Below are the code and all the weights of a small trained network. Each question names an input and a class and asks about switching units off, where a switched-off unit gives its printed mean instead of its output.

import numpy as np


def w(rows, s, z=0):
    codes = np.array(rows[::2]) - 128.0
    scale = np.full(codes.shape[1], s)
    scale[-1] = z or s
    return codes * scale


def f(y):
    return np.maximum(y, 0)


def log_softmax(a):
    a = a - a.max(-1, keepdims=True)
    return a - np.log(np.exp(a).sum(-1, keepdims=True))


def net(x, mask):
    res = np.array(x, float).reshape(1, 7) / 4 @ E
    y = f(res @ A[0][:, :-1].T + A[0][:, -1])
    res = res + np.where(mask, y, B[0][:, -1]) @ B[0][:, :-1]
    return log_softmax(res[-1] @ U[:, :-1].T + U[:, -1])


A, B = {}, {}
E = w([
[93,3,198,143,141,136,139,165],'x0',
[107,113,84,213,162,194,137,155],'x1',
[161,115,144,157,145,164,153,51],'x2',
[186,147,176,162,70,100,165,186],'x3',
[169,120,115,101,167,168,129,153],'x4',
[163,147,112,129,131,106,10,92],'x5',
[147,149,187,107,168,166,126,141],'x6',
],0.011)
A[0] = w([
[177,133,154,87,154,157,147,127,76],'neuron 0',
[147,91,171,135,140,151,151,69,179],'neuron 1',
[132,148,170,151,169,156,163,152,177],'neuron 2',
[105,85,110,123,147,179,148,185,5],'neuron 3',
[114,86,158,128,54,124,188,153,121],'neuron 4',
[126,141,24,202,160,180,123,97,168],'neuron 5',
[253,150,161,96,149,142,159,118,123],'neuron 6',
[114,99,110,93,214,156,106,126,227],'neuron 7',
[210,116,127,170,106,109,91,164,122],'neuron 8',
],0.011,0.0028)
B[0] = w([
[112,144,214,139,140,194,151,127,191],'neuron 0',
[96,122,194,216,173,176,109,138,211],'neuron 1',
[94,87,157,150,165,83,163,92,214],'neuron 2',
[164,139,154,23,75,85,96,71,204],'neuron 3',
[182,87,67,130,114,36,176,125,246],'neuron 4',
[74,236,150,180,252,128,51,176,255],'neuron 5',
[108,146,157,150,102,253,100,133,252],'neuron 6',
[188,196,161,8,124,200,53,51,236],'neuron 7',
[74,69,203,129,161,229,93,137,219],'neuron 8',
],0.0081,0.0082)
U = w([
[180,141,43,158,67,154,212,188,6],'0',
[164,124,149,35,92,164,69,76,139],'1',
[136,226,68,95,163,37,88,117,134],'2',
[128,1,127,138,128,5,190,151,94],'3',
[57,113,169,235,197,184,123,171,184],'4',
],0.0096,0.0018)

Each question gives the input, the list of numbers given to net, and the class t.
The units are the neurons (one row each of A and B). Each row of codes is followed by its name. A weight is (code - 128) times the scale printed after its matrix; where a second scale follows, it is the last column's (A, B and U).
mask holds one flag per neuron, in row order. A switched-off neuron (its flag False) gives its mean, the last column of its row in B, instead of its output. The means were averaged over made-up inputs and are rounded, as every weight is.
A unit's drop is (log p(t) with every unit on - log p(t) with that unit switched off) / (log p(t) with every unit on - log p(t) with every unit switched off).
The circuit of an input: a set's keep is (log p(t) with only the set's units on - log p(t) with every unit switched off) / (log p(t) with every unit on - log p(t) with every unit switched off). Starting from all 9 units, units are removed one at a time, each time the one whose removal leaves the highest keep (on an exact tie, the one counted first), for as long as the keep stays at least 0.8.
units of the circuit, in order: the units of the circuit, biggest drop first
unit that matters most: the unit with the biggest drop
k most important neurons: the k neurons with the biggest drops, biggest first
drop when u is switched off: that unit's drop, to one decimal
input [1,-1,1,-8,-6,-8,7], class 1: units of the circuit, in order	neuron 7
input [-5,5,-4,5,-2,-8,-4], class 2: units of the circuit, in order	neuron 6; neuron 8
input [-1,8,-4,-5,-7,8,0], class 2: units of the circuit, in order	neuron 6; neuron 8
input [0,-6,7,5,2,-7,4], class 4: 2 most important neurons	neuron 6; neuron 1
input [-4,-1,-2,3,-8,-5,0], class 0: 4 most important neurons	neuron 2; neuron 5; neuron 3; neuron 8
input [1,5,-6,-7,-8,-8,7], class 1: units of the circuit, in order	neuron 3; neuron 7
input [6,3,-3,-5,2,8,-8], class 1: 2 most important neurons	neuron 7; neuron 4
input [-8,0,-8,2,-1,-2,8], class 4: 4 most important neurons	neuron 7; neuron 3; neuron 4; neuron 6
input [-4,4,3,-7,8,4,2], class 2: units of the circuit, in order	neuron 5; neuron 7
input [-3,-4,8,-6,-8,2,-3], class 2: 3 most important neurons	neuron 8; neuron 6; neuron 0
input [-4,3,7,-7,-2,4,3], class 2: 3 most important neurons	neuron 7; neuron 5; neuron 8
input [0,-3,5,4,5,0,-4], class 4: 2 most important neurons	neuron 7; neuron 3
input [-4,-2,-7,5,-3,-3,6], class 0: 2 most important neurons	neuron 5; neuron 7
input [-1,4,-3,-6,-7,3,-7], class 2: unit that matters most	neuron 8
input [8,-4,-3,4,-8,8,5], class 3: 3 most important neurons	neuron 5; neuron 7; neuron 6
input [-5,4,-4,3,1,3,-2], class 4: 2 most important neurons	neuron 8; neuron 7
input [6,4,1,-3,5,-5,-7], class 1: 2 most important neurons	neuron 3; neuron 7
input [2,5,6,-8,8,-1,7], class 1: drop when neuron 7 is switched off	2.7
input [8,-1,0,6,-5,-7,3], class 3: drop when neuron 7 is switched off	0.0
input [5,7,-3,2,8,-3,7], class 1: drop when neuron 3 is switched off	0.5
input [-2,6,1,-7,4,6,0], class 2: unit that matters most	neuron 5
